[-188 -362 -121 -199   44 -263 -417 -154  -11  -11  430   90 -273  -27
 -146  175  160  147   26 -361  167 -115  209  -95  192    7   47 -190
 -185 -142   93    9]
6
[-233 -125  -21  -58 -128   14   40  110   38 -178  -19   70   66  110
  106  170 -508  275  408 -266 -294 -233   32  333  332 -784  480 -208
  532  123  -50 -243]
2
[  36  149  -13 -708  -45 -252 -150   -4 -351  188  415   64   82  -60
  167 -446 -274  553  281 -291   73 -516  125  255  109 -344  155 -311
   89  -59    7   44]
2
[  70   86   77 -389  -30 -280 -218 -457    8  230  173 -108  -39  215
  105 -141 -172   74  244 -459    7 -141   88 -135 -103  349  -79  164
  -99 -142 -109 -175]
2
[-176 -133   47 -176 -175 -406  224 -188  149  286   74  100  -97  153
  238  125 -249  273   96 -218 -335 -329 -184   -8  -65 -474  294   30
  330 -293   34 -123]
3
[-341  398  149 -181   42 -200 -319 -482  179  110   69 -316 -349   20
 -201 -637   38 -212 -708 -203 -117 -405 -249  268 -223  236  -31   36
 -281 -128 -504  141]
1
[-196   42   16   29    1  382  273   -2 -203  272  275 -158 -251  481
  318  391  266  181 -658   98 -514  106 -555   15 -100 -655  311  -17
  412 -212  250   -6]
6
[-203  143   51  -29   64  262  320  163 -289  161  183   33 -392  178
  245  325  -61  133 -490 -135 -314  -98 -370  452   40 -546  387 -195
  208  144  112  -90]
5
[ -13 -114 -105 -436  -27  170  117   18 -182  535  273 -504  134  183
  220 -218 -103 -237  138 -152 -382 -236   55  -53 -181  431  200 -121
 -299 -275  -48  109]
5
[ 160 -102 -202 -558   11  -18   33  804 -192   81  267  120  209 -375
  116 -647 -327  298   70  152 -105   25  257  -20   55 -596 -487 -322
 -485  -79  161  212]
4
[-412   -7  -30  256  -85  301  243   15  133 -122    8   -4 -111   74
  123   67  -63  106 -401   21 -214 -199 -325  171  219 -842  523 -275
  432   85   25  -90]
0
[ -85  318  102 -371  148 -292 -334 -368  236  268  206 -210 -241   -7
   24 -322  -88  164 -203 -245  -53 -283 -163   -2 -110  143 -206   32
 -308 -248 -147  -79]
4
[  18  -54 -100 -276  -82 -370  156  115  -76   72  553   24  465  300
   86 -203 -329  325  388 -170   87 -115  353  144  333  -19 -154   62
  217   14  115 -163]
7
[-198 -286   82 -500  249 -373 -376  -66 -267  150  326  -30 -235 -138
 -227   15  132  164  -25 -149  109 -110 -165   72  102 -208  104 -179
  -95 -338  -96  165]
2
[  53  474   50 -802   24  -52 -121   15 -269  -20  349 -138   56 -228
  -31 -643   37  434 -316   41   22 -273    4  258  172 -192   -1 -201
 -521    8  -82  167]
2
[ -85 -111  271  -40   79 -487  152  130 -168  280  544   18  579  667
  200 -169 -442  194  710  -43  -73  -63  175  139  243 -222  -86   22
  613   54  132 -258]
4
[ -46  166  -92   30 -265 -282 -371 -288  413  -41 -368   85 -477   49
  234 -159 -485   18   20 -662   62 -340  230 -258  254  229 -198  248
 -418  -67 -277  -60]
5
[-177  -61  -96 -154 -205  233  460  171  130  -71 -368  121   94 -603
   41  132   84  162 -222  -36 -152 -170   -2  182  190 -572  182 -176
  125  153   17  124]
4
[ -97  358   71 -254 -210 -351 -210 -164  268   73   -1 -153  233  206
  -43 -431 -390   90  235 -222    8  -98  181  -25  -54  137 -402  193
  -74  -63 -353  -18]
6
[ 118  169 -301 -259  279  119 -330   29 -408  451 -165 -159 -172  -96
  232 -111  -45  226  -72 -262 -252 -271  -21 -301  -22  338  -25 -133
 -579  -87   57  109]
0
[ -39 -331   24 -108  307  -14 -352  -38 -170  -55  105 -233   30 -472
 -260   23  515  -53 -379   23   62  252  -93  -92   10   -1  -29  -97
 -358   -9   66   -9]
5
[-331 -417  -30  -49  276 -176 -203  -75  -17 -317  636 -349  107  111
  -65 -115   -3 -452  179 -155   72  -40  228  294  244  -34  143  -76
  127 -216  -51 -303]
3
[-248 -510 -198 -287    9 -336 -142  125 -101 -153  290  275  246  -68
 -294   16   53 -102  412 -200  238  140  369  -53  315 -358 -213  -67
  -85 -108  -77 -184]
6
[-219 -439   78 -295  523 -301 -508   62 -303 -128  740 -171 -142 -152
 -378 -200  339 -131 -382  -91   85 -157  -96  304   12 -313  343 -340
   58 -143   40  -73]
2
[ -62  180    8 -588  -72 -542 -145 -205   58  183   49 -191  226  -31
 -150 -164 -206  387   24 -411  180  -83  256  -40  346  163 -324  199
 -349 -239 -210   92]
1
[ 207   75   18   83  184 -392  203  160  201 -461  -47  375 -252   -7
 -116   91 -184  143 -219  108  200   81  155  185   43 -247 -260  233
  431 -183  115   72]
3
[ -37  512   64 -448  -62 -213 -139 -157  327 -287  143 -246 -404 -319
    8 -265 -399   33 -127 -374  -44 -104  346  192   85   45 -383   92
 -339 -105 -363   93]
6
[ 224  147   15  -22  310 -136  419  375  174 -407   77  188 -291   78
 -171  204 -207  208 -436  343  114  197    9  339  -42 -186 -331  194
  504  -52  206  189]
3
[  70 -136 -111 -695  -46 -274 -199  119 -260   69  452  -11  -13   58
 -185 -238 -179  775  -58  -44   55 -233   85   28  266 -136    0 -253
  -23 -152  126  366]
1
[ 193 -111  149 -545   59  -85 -368 -333 -101   78   45 -421 -124 -659
   69 -799  -80  353 -248 -197 -292 -287 -108   96 -148 -116  181 -272
 -317 -272 -118  148]
1
[ 223   74  150   23  149 -301  128  294  -64 -523   65  293 -404 -342
 -191  249  -87  287 -433  288  330  216 -359  124  104 -174 -202  118
  387   44  175    6]
7
[ -16  -63   -9  184 -123 -551  -82  292  105 -622  232  430 -253  141
  -98 -156 -403  284   -1  159  332 -100  286  107  346 -509 -177   17
  351  -28  161   33]
5
[ 252  343  149 -293 -392   -8 -354  113  219 -426   59 -352 -475 -473
  -32 -291 -587  -59  -24 -264  335  143  349  -23  316   85 -428   15
 -757  226 -297  -24]
3
[ 107  360   -4 -193  140 -341 -130 -203 -175  -44  -61   19 -618  188
  -64  168 -323  658 -491  -82   10  -78 -134  -24   -6 -120 -137   90
  256 -267   99  321]
4
[ -33 -200 -206 -415 -239   44   31  260    2  369  132 -313  455  235
   35   97   -3  114  263   20 -153  -34   42 -195   49  412  -74   -9
 -244 -252  185   57]
6
[-159 -665 -170 -137 -334  143  443  282   69   53  284  113  899  128
    3 -434 -122  -34  442   45  196 -136   60   70  263 -305  197 -165
  354  297   79 -325]
0
[ 160  692   79 -416  -55 -217 -295   18  -54   58  153   -1 -253 -340
  209 -427 -325  334   56 -232  -68 -315   95  151 -185   52 -250 -140
 -203 -165 -218  298]
2
[-333 -554   20  182   85 -227 -279  -27    7 -275  763   14 -538  -62
  153  228  163 -450  151 -352  459 -179  491  116  447  -32  142 -158
 -195 -138  149  -58]
4
[ -30 -282  -61  112  -58   81 -189  -40 -194 -175  377 -223 -140 -374
  -28  353  131 -177  107 -219   60  195  196  -95  184  159  207 -133
 -203  100    7  -46]
7
[ 132  399   53 -213  314 -453  -75  262 -201 -193   51  157 -260  148
 -201  369  -30  413 -274  185   45   50   44  243 -109  -27 -306  117
  283 -215  322  139]
4
[ -80  505 -112 -500   65 -117  -17 -169 -343  161 -487  125 -126 -304
 -101  330  -16  878 -384 -201 -311 -229 -333  355  160 -458   15  -93
  191   13   92  -44]
2
[  49  231    6 -624  178   -3 -285    5 -377  146  344  -63   90 -276
   59 -419   45  570    0   24 -122  -40 -272  120   73 -102 -218 -245
 -216 -110  -48  113]
0
[ -60 -562  -28  244  235   98 -581   89 -477  -57  417 -417 -112   82
  -23  276  315 -193  -24   -3    7  291  133 -120  112 -153   92  -95
   13  -51  280  -86]
2
[ -27  -51   87  269 -101 -212  -86 -231   14   85   47 -177 -414   14
  153   54 -113  -93 -304 -209  -56    6   -4 -131  -14  184  -87  160
  -91  -65  -42   95]
3
[ 138   58  183 -236  352 -478  275  344 -114 -104  -25  370   -3  -13
 -119  -44   84  208 -238  321   97   19  -46   67   88 -203 -520  131
  438 -175  306   78]
1
[ 253  272  177 -155  299 -263 -129  149  -68 -218  147 -136 -352  256
  -98  138 -317  655 -132  493   36  138 -235   -4 -187 -302 -240   71
  610 -228  291  188]
0
[ 208  -33 -150 -206    5  202  336  131  -92  157  -68 -106  426 -329
  299 -200 -294   85  412 -224   33  -98  311   73   39 -336  143  -19
 -151  248  -50 -253]
1
[ 126   71  142 -476 -404 -168 -444 -411  -30 -191 -151 -189 -337 -459
 -488 -300  -80  366 -269  -97  -66 -183  -51  -21 -177  124  137 -179
  -77   55 -290  344]
4
[ 322  380  146  -46  298 -311 -172  206 -235 -526  182  327 -389  -81
 -224  -73 -155  228 -313  155  126  -87  -62  187  211 -359 -285  -23
  725   14  101  -68]
4
[-295  489 -168 -196   84  -68  418  371 -178   14  406  397 -219 -126
   85  434  -76  261 -288 -105  -71 -331 -317  475  175 -610  108 -259
  586  -40  -33    5]
5
[-339   73  297  265  -26   20 -139 -316  -19    7  355 -260 -302  252
  208   19  -60  138 -113   50 -260 -330 -405  269 -110 -434  746 -307
  470  -35   -2  -42]
6
[ 233  305  136  189  139   38   26  211  -49 -593 -112   67 -673  116
 -299  658  -63   55 -521  228  149  352  -91  232 -137   41  -60  165
  481   56  184  146]
7
[-182  227 -230 -461  -31   86 -135  285 -235   72  247 -239  164  481
  231 -288 -220  251  -66  -44 -132 -155   72   -9  201 -371   53   64
 -319 -197 -124  229]
4
[-122  470  105  -84  -47   75   55 -354 -191   46  -82   -6 -138  -34
  107  141   74  255 -187 -259 -230 -367  -95  347  155 -306  400 -110
  355   74 -126  -43]
1
[  46  210  193 -475 -137 -503 -113 -600  308  449 -200  -36   83  153
 -239 -380 -173  249   51 -275   14 -249  -52   77 -259  273 -328  233
   70 -226 -252  -76]
4
[ 216  396    4 -582 -144 -288 -149 -227  174  -38 -165  -55 -148 -367
  252 -545 -512  240  124 -606   52 -487  235   97   52  152  -48   85
 -324  -82 -274  -94]
7
[-291   56   24 -290  266  -31  109  -37 -303  203  149  -84 -364   34
  -81   77   41  298 -542   62 -158 -356 -486  342  -30 -584  587 -385
  205 -238  116   32]
0
[ 168 -109  242 -117 -253 -220  -83 -171  278 -134  432 -230  -88   34
  -26 -504 -382   53   72   27   68    1   63   -9  -44 -474   12   71
  160 -136 -189 -114]
1
[  -6  243   14 -236 -332 -283   35 -385  331 -242   69 -104 -267  -82
 -103 -167 -328  -57  -69 -399   34  -69  432  166  107  513 -494  286
  -21  -71 -275  113]
4
[  -6  312  111 -113  -32  192  314   24 -134 -117  117  121 -453 -153
  217  200  -61  300 -431  -17 -349  -26 -263  288  228 -478    4  -69
  327   47   55   79]
4
[ 136 -212 -222 -267  104   86    1 -216 -273  451  634 -366  298  524
  340  -58  -78  -44  590 -105 -316 -123  137 -215 -181  356  247  103
  -37 -197    2 -124]
3
[ 465  215  -12 -126  296 -354   39  573  131 -208 -115  256 -424 -440
 -153    5 -260  280 -396  230  192 -141    3 -100 -147  -23 -234  -70
   46 -162  307  271]
2
[-249  523   17  -79  -74  -56  467  -34  166   96  202  -19 -159  139
  372   78 -256  210 -196  -87 -326 -309  -59  323  122 -526  144   30
  268 -126  -75    9]
5
[-111  415  157 -456   75 -655 -139 -467  171   30  282   22 -334    4
 -221 -480 -366  252 -187 -299 -100 -261   70  265  -42 -110 -343  138
  -55  -60 -359 -147]
0
[  46  129   84 -135  333   31 -125   42 -196  647  507 -309   65  266
  427   14  235  -47   45 -112 -259  -79 -173    1 -266  625  -98  -94
 -208 -389  261   43]
6
[-256 -444  217    8  317  421  110   -5  -43  544  344 -321   52  162
  237 -206  525 -167 -478  312 -494  -45 -685  142 -331 -665  463 -250
  156 -178  226 -114]
2
